Below is a small trained network, with its code and all its weights. Each question gives an input and a target symbol and asks what happens when units are switched off, that is, made to give their printed mean instead of their output.

import numpy as np


def w(rows, s, z=0):
    codes = np.array(rows[::2]) - 128.0
    scale = np.full(codes.shape[1], s)
    scale[-1] = z or s
    return codes * scale


def f(y):
    return y / 2 * (1 + np.tanh(0.7978845608 * (y + 0.044715 * y**3)))


def softmax(a):
    e = np.exp(a - a.max(-1, keepdims=True))
    return e / e.sum(-1, keepdims=True)


def log_softmax(a):
    a = a - a.max(-1, keepdims=True)
    return a - np.log(np.exp(a).sum(-1, keepdims=True))


def net(x, mask):
    ids = ['αβμπφω'.index(c) for c in x.split()]
    T = len(ids)
    res = E[ids] + P[:T]
    u = 0
    for l in range(3):
        q, k, v = (res @ M[l].T for M in (Q, K, V))
        z = softmax(np.where(np.tri(T) > 0, q @ k.T / 4**0.5, -1e9)) @ v
        res = res + np.where(mask[u], z, O[l][:, -1]) @ O[l][:, :-1]
        u += 1
        y = f(res @ A[l][:, :-1].T + A[l][:, -1])
        res = res + np.where(mask[u : u + 8], y, B[l][:, -1]) @ B[l][:, :-1]
        u += 8
    return log_softmax(res[-1] @ U[:, :-1].T + U[:, -1])


Q, K, V, O, A, B = {}, {}, {}, {}, {}, {}
E = w([
[187,103,168,92,115,2],'α',
[94,204,64,96,130,53],'β',
[117,30,120,177,226,131],'μ',
[205,189,92,57,47,152],'π',
[197,156,77,194,176,250],'φ',
[26,61,163,126,2,121],'ω',
],0.0061)
P = w([
[121,148,196,253,149,171],'0',
[132,116,68,113,163,18],'1',
[160,105,49,102,136,42],'2',
[176,104,31,78,110,104],'3',
[163,108,6,59,110,142],'4',
[178,104,16,61,100,174],'5',
],0.0041)
Q[0] = w([
[96,30,188,174,108,215],'L0H1',
[65,2,226,193,81,231],'L0H1',
[92,55,185,160,104,188],'L0H1',
[99,65,172,156,111,180],'L0H1',
],0.0063)
K[0] = w([
[87,117,16,44,143,89],'L0H1',
[63,112,2,2,163,40],'L0H1',
[86,118,51,37,145,77],'L0H1',
[100,121,74,64,140,95],'L0H1',
],0.0074)
V[0] = w([
[117,66,248,194,130,110],'L0H1',
[254,148,197,154,109,191],'L0H1',
[227,137,184,152,110,180],'L0H1',
[102,177,58,95,124,138],'L0H1',
],0.0036)
O[0] = w([
[89,66,167,78,209,4,121],'L0H1',
[201,212,231,29,148,52,1],'L0H1',
[175,184,192,64,145,75,27],'L0H1',
[123,176,100,187,60,196,151],'L0H1',
],0.0033,0.00065)
A[0] = w([
[64,71,148,146,45,134,160],'L0N1',
[156,164,109,145,124,171,160],'L0N2',
[173,120,100,51,121,44,237],'L0N3',
[209,177,64,70,74,145,222],'L0N4',
[169,89,107,181,198,175,216],'L0N5',
[184,58,104,192,232,183,255],'L0N6',
[81,88,150,141,100,100,155],'L0N7',
[88,103,123,121,1,179,177],'L0N8',
],0.007,0.004)
B[0] = w([
[59,87,138,129,47,115,151],'L0N1',
[154,162,110,134,123,169,144],'L0N2',
[152,111,85,84,129,38,254],'L0N3',
[179,157,78,88,90,114,229],'L0N4',
[148,107,108,157,194,163,194],'L0N5',
[158,90,103,166,223,161,233],'L0N6',
[74,94,148,128,106,84,146],'L0N7',
[106,117,119,117,2,157,164],'L0N8',
],0.0073,0.0044)
Q[1] = w([
[143,51,91,217,203,146],'L1H1',
[153,112,67,114,166,61],'L1H1',
[111,100,166,217,144,225],'L1H1',
[143,181,99,2,88,13],'L1H1',
],0.0086)
K[1] = w([
[180,130,42,113,124,165],'L1H1',
[198,193,156,139,130,211],'L1H1',
[135,65,30,90,123,116],'L1H1',
[101,184,254,165,135,127],'L1H1',
],0.0089)
V[1] = w([
[170,62,165,126,171,106],'L1H1',
[91,39,182,70,94,45],'L1H1',
[3,81,119,198,156,132],'L1H1',
[181,105,124,170,192,155],'L1H1',
],0.006)
O[1] = w([
[55,84,174,60,123,131,176],'L1H1',
[148,84,124,58,184,243,34],'L1H1',
[64,32,2,182,116,185,219],'L1H1',
[50,110,154,108,93,68,253],'L1H1',
],0.0061,0.0025)
A[1] = w([
[188,230,121,223,104,3,250],'L1N1',
[104,109,125,125,59,160,97],'L1N2',
[174,225,171,43,170,58,155],'L1N3',
[127,135,122,136,116,130,154],'L1N4',
[235,103,103,125,251,222,167],'L1N5',
[144,116,133,115,148,138,115],'L1N6',
[103,128,141,131,51,99,130],'L1N7',
[37,133,136,66,39,77,104],'L1N8',
],0.0054,0.0022)
B[1] = w([
[163,190,139,208,93,79,255],'L1N1',
[127,129,149,135,77,157,140],'L1N2',
[188,254,232,124,133,156,183],'L1N3',
[136,121,124,135,118,125,135],'L1N4',
[9,54,143,58,148,129,179],'L1N5',
[113,130,127,118,142,132,124],'L1N6',
[88,120,142,129,74,121,151],'L1N7',
[79,103,185,73,71,114,184],'L1N8',
],0.0062,0.0054)
Q[2] = w([
[64,2,190,188,182,209],'L2H1',
[90,112,224,218,204,132],'L2H1',
[86,59,56,114,223,47],'L2H1',
[141,101,99,92,55,233],'L2H1',
],0.0042)
K[2] = w([
[177,71,106,122,131,254],'L2H1',
[126,93,169,153,81,233],'L2H1',
[167,112,76,20,94,170],'L2H1',
[146,124,112,146,191,110],'L2H1',
],0.0061)
V[2] = w([
[129,178,164,79,134,80],'L2H1',
[157,134,106,169,235,129],'L2H1',
[144,133,113,103,215,99],'L2H1',
[101,149,168,120,1,140],'L2H1',
],0.0051)
O[2] = w([
[166,166,218,115,126,173,249],'L2H1',
[208,166,40,154,252,140,142],'L2H1',
[200,167,90,116,217,212,216],'L2H1',
[84,107,210,125,17,73,75],'L2H1',
],0.0039,0.0011)
A[2] = w([
[135,136,84,155,63,178,236],'L2N1',
[251,253,190,194,166,160,2],'L2N2',
[187,86,96,80,162,170,200],'L2N3',
[154,164,135,146,140,81,137],'L2N4',
[138,172,244,127,72,12,44],'L2N5',
[135,82,85,106,179,175,116],'L2N6',
[159,168,187,3,219,162,171],'L2N7',
[142,128,90,125,59,181,222],'L2N8',
],0.0052,0.0038)
B[2] = w([
[157,144,147,140,157,85,207],'L2N1',
[163,2,94,102,40,190,225],'L2N2',
[82,205,124,130,175,134,192],'L2N3',
[157,137,115,148,112,150,187],'L2N4',
[79,164,72,133,132,236,253],'L2N5',
[79,145,107,109,142,170,191],'L2N6',
[155,133,220,55,170,125,157],'L2N7',
[147,141,150,141,157,83,199],'L2N8',
],0.0071,0.005)
U = w([
[61,214,158,147,121,165,11],'α',
[178,105,107,122,87,231,62],'β',
[89,123,54,105,176,226,100],'μ',
[149,156,252,58,189,99,154],'π',
[222,173,86,230,142,7,254],'φ',
[84,18,153,77,56,82,134],'ω',
],0.0037,0.0028)

Each question gives the input, a string of symbols that net reads in full, and the target symbol t.
The units are the heads (4 rows each of Q, K, V and O) and the neurons (one row each of A and B). Each row of codes is followed by its name. A weight is (code - 128) times the scale printed after its matrix; where a second scale follows, it is the last column's (O, A, B and U).
mask holds one flag per unit, layer by layer, with each layer's heads first. A switched-off unit (its flag False) gives its mean, the last column of its rows in O or B, instead of its output. The means were averaged over made-up inputs and are rounded, as every weight is.
A unit's drop is (log p(t) with every unit on - log p(t) with that unit switched off) / (log p(t) with every unit on - log p(t) with every unit switched off).
top k neurons: the k neurons with the biggest drops, biggest first
k most important neurons of layer l: the k neurons of layer l with the biggest drops, biggest first
drop of u: that unit's drop, to one decimal
input μ ω ω π, target ω: top 2 neurons => [L0N3 L0N6]
input β π φ π π μ, target π: top neuron => [L1N5]
input π ω β β π μ, target π: top 2 neurons => [L0N4 L1N5]
input φ φ π, target α: 2 most important neurons of layer 0 => [L0N6 L0N5]
input μ φ β π, target ω: 4 most important neurons of layer 0 => [L0N6 L0N3 L0N5 L0N4]
input φ β ω α α, target α: top 2 neurons => [L2N5 L0N6]
input β ω β ω μ μ, target ω: top 2 neurons => [L0N8 L0N6]
input ω π ω β, target μ: 2 most important neurons of layer 2 => [L2N6 L2N3]
input π φ μ π, target β: 3 most important neurons of layer 1 => [L1N3 L1N1 L1N5]
input π ω β β, target β: top 4 neurons => [L2N2 L1N3 L2N5 L1N1]
input φ μ μ μ β, target α: 3 most important neurons of layer 1 => [L1N8 L1N3 L1N1]
input μ β μ β α, target ω: 2 most important neurons of layer 0 => [L0N6 L0N3]
input μ φ ω μ β α, target ω: 4 most important neurons of layer 0 => [L0N3 L0N6 L0N4 L0N5]
input β μ β β π, target φ: 2 most important neurons of layer 0 => [L0N4 L0N3]
input μ ω β, target ω: top 2 neurons => [L0N6 L1N8]
input β β α μ, target μ: most important neuron of layer 0 => [L0N6]
input ω β β β α, target μ: 2 most important neurons of layer 0 => [L0N1 L0N3]
input φ β β, target α: top 3 neurons => [L2N5 L0N6 L1N8]
input φ β β β π, target α: top 3 neurons => [L2N5 L0N6 L1N8]
input ω β β π, target μ: top neuron => [L0N1]
input μ β β α β β, target ω: drop of L0N5 => 0.1
input β α φ φ μ, target φ: drop of L1N8 => 0.1
input β ω β μ φ, target φ: drop of L0H1 => 0.1
input α β π, target π: drop of L0H1 => 0.4
